Below is a small trained network, with its code and all its weights. Each question gives an input and a target symbol and asks what happens when units are switched off, that is, made to give their printed mean instead of their output.

import numpy as np


def w(rows, s, z=0):
    codes = np.array(rows[::2]) - 128.0
    scale = np.full(codes.shape[1], s)
    scale[-1] = z or s
    return codes * scale


def f(y):
    return y / 2 * (1 + np.tanh(0.7978845608 * (y + 0.044715 * y**3)))


def softmax(a):
    e = np.exp(a - a.max(-1, keepdims=True))
    return e / e.sum(-1, keepdims=True)


def log_softmax(a):
    a = a - a.max(-1, keepdims=True)
    return a - np.log(np.exp(a).sum(-1, keepdims=True))


def net(x, mask):
    ids = ['ΔΛΠβεζτφ'.index(c) for c in x.split()]
    T = len(ids)
    res = E[ids] + P[:T]
    r = res
    for j in range(2):
        rows = slice(3 * j, 3 * j + 3)
        q, k, v = (r @ M[0][rows].T for M in (Q, K, V))
        z = softmax(np.where(np.tri(T) > 0, q @ k.T / 3**0.5, -1e9)) @ v
        o = O[0][rows]
        res = res + np.where(mask[j], z, o[:, -1]) @ o[:, :-1]
    y = f(res @ A[0][:, :-1].T + A[0][:, -1])
    res = res + np.where(mask[2:14], y, B[0][:, -1]) @ B[0][:, :-1]
    return log_softmax(res[-1] @ U[:, :-1].T + U[:, -1])


Q, K, V, O, A, B = {}, {}, {}, {}, {}, {}
E = w([
[132,131,36,173,176],'Δ',
[125,123,169,72,108],'Λ',
[83,64,114,115,213],'Π',
[161,103,166,114,199],'β',
[81,48,186,138,119],'ε',
[127,205,101,99,89],'ζ',
[89,236,128,165,216],'τ',
[3,91,150,83,76],'φ',
],0.018)
P = w([
[152,151,107,2,201],'0',
[94,141,179,32,187],'1',
[114,134,158,82,157],'2',
[118,132,149,114,146],'3',
[121,121,146,140,139],'4',
[119,118,135,149,135],'5',
[118,117,132,163,132],'6',
[118,119,127,160,125],'7',
[116,125,119,166,121],'8',
[116,120,114,165,118],'9',
[124,120,108,165,108],'10',
[121,122,108,166,110],'11',
[125,109,100,161,109],'12',
],0.0095)
Q[0] = w([
[7,116,251,55,233],'H1',
[141,149,27,106,196],'H1',
[116,213,168,128,104],'H1',
[133,117,23,197,198],'H2',
[98,68,2,69,224],'H2',
[107,103,150,170,71],'H2',
],0.0075)
K[0] = w([
[3,175,228,197,233],'H1',
[118,60,80,184,150],'H1',
[42,61,171,25,53],'H1',
[165,64,111,133,18],'H2',
[191,129,113,199,6],'H2',
[134,211,78,132,151],'H2',
],0.0073)
V[0] = w([
[138,17,194,102,81],'H1',
[254,201,52,113,110],'H1',
[94,213,221,150,100],'H1',
[156,21,91,95,82],'H2',
[114,124,193,215,80],'H2',
[128,108,69,145,83],'H2',
],0.0087)
O[0] = w([
[250,1,124,171,135,2],'H1',
[67,145,247,165,168,6],'H1',
[114,188,149,144,58,135],'H1',
[13,31,152,118,122,60],'H2',
[139,164,160,220,83,14],'H2',
[10,155,134,156,148,64],'H2',
],0.0073,0.0058)
A[0] = w([
[145,119,111,55,39,154],'N1',
[79,55,45,133,184,125],'N2',
[90,153,202,86,93,124],'N3',
[115,170,65,191,189,160],'N4',
[175,4,186,75,153,15],'N5',
[155,30,75,172,129,158],'N6',
[170,83,128,137,190,131],'N7',
[151,172,135,88,224,202],'N8',
[254,141,196,80,141,252],'N9',
[78,91,100,99,116,114],'N10',
[176,208,116,190,75,141],'N11',
[85,157,255,81,110,79],'N12',
],0.0092,0.0041)
B[0] = w([
[172,40,91,83,250,181],'N1',
[141,141,154,22,67,229],'N2',
[218,72,80,125,179,163],'N3',
[167,109,200,71,149,203],'N4',
[3,25,175,211,90,186],'N5',
[216,108,129,223,142,181],'N6',
[109,164,83,138,77,163],'N7',
[155,150,4,165,62,246],'N8',
[19,180,118,206,213,180],'N9',
[161,143,172,86,136,165],'N10',
[71,70,250,105,81,166],'N11',
[207,63,132,213,176,164],'N12',
],0.0072,0.011)
U = w([
[102,171,172,65,1,186],'Δ',
[91,107,151,155,197,172],'Λ',
[98,98,75,143,25,123],'Π',
[76,130,83,245,73,83],'β',
[121,77,213,194,98,143],'ε',
[203,137,80,174,163,179],'ζ',
[102,166,144,163,85,59],'τ',
[173,69,186,88,132,2],'φ',
],0.0083,0.007)

Each question gives the input, a string of symbols that net reads in full, and the target symbol t.
The units are the heads (3 rows each of Q, K, V and O) and the neurons (one row each of A and B). Each row of codes is followed by its name. A weight is (code - 128) times the scale printed after its matrix; where a second scale follows, it is the last column's (O, A, B and U).
mask holds one flag per unit, heads first, then neurons. A switched-off unit (its flag False) gives its mean, the last column of its rows in O or B, instead of its output. The means were averaged over made-up inputs and are rounded, as every weight is.
A unit's drop is (log p(t) with every unit on - log p(t) with that unit switched off) / (log p(t) with every unit on - log p(t) with every unit switched off).
The circuit of an input: a set's keep is (log p(t) with only the set's units on - log p(t) with every unit switched off) / (log p(t) with every unit on - log p(t) with every unit switched off). Starting from the 12 units with the biggest drops (on a tie, the unit counted first), units are removed one at a time, each time the one whose removal leaves the highest keep (on an exact tie, the one counted first), for as long as the keep stays at least 0.8.
units of the circuit, in order: the units of the circuit, biggest drop first
most important unit: the unit with the biggest drop
top k neurons: the k neurons with the biggest drops, biggest first
heads that matter: for each layer, one digit per head in row order, 1 if its drop is at least 0.15 and else 0, layers parted by /
drop of u: that unit's drop, to one decimal
input Π ζ Π ζ Λ, target Λ: top 2 neurons : (N9; N1)
input ζ τ ζ Π Δ Π Π Π φ, target ζ: units of the circuit, in order : (N3; N1; N12; H1)
input φ ζ Λ β Π ζ Π Π, target Π: units of the circuit, in order : (H1; N2; N7)
input Π ζ ζ ζ Π φ, target φ: units of the circuit, in order : (N1; N8; H1)
input ζ ε β, target β: units of the circuit, in order : (N5; N9; H1; N7)
input ε β Π ε Π, target ε: heads that matter : 11
input Λ ζ ε, target ε: heads that matter : 10
input Π Π Π Π Π ζ, target ζ: top 3 neurons : (N1; N5; N11)
input Π β ζ, target ζ: units of the circuit, in order : (N1; N2)
input Π Δ τ ζ ζ ζ Π φ, target ζ: top 2 neurons : (N3; N12)
input Π Π τ β Δ ε, target ζ: top 4 neurons : (N3; N12; N5; N2)
input Π ε ε, target ε: units of the circuit, in order : (N5; H1; N8)
input ζ τ φ ζ, target Λ: top 3 neurons : (N9; N11; N1)
input β β ζ φ Π Π τ Π φ Π ζ Π Λ, target ζ: top 2 neurons : (N1; N11)
input ζ Π Π, target Π: top 3 neurons : (N5; N2; N7)
input Π β ε φ Δ Δ, target Δ: most important unit : N2
input β φ Δ Π Λ, target Λ: top neuron : (N9)
input Π Π φ ζ ε φ Π φ φ, target φ: drop of N7 : 0.0
input β Π ζ τ β ζ Δ τ Π τ, target Δ: drop of N1 : 0.3
input β ζ ζ ζ τ β ε Δ ζ Π Π, target Δ: drop of N6 : 0.1
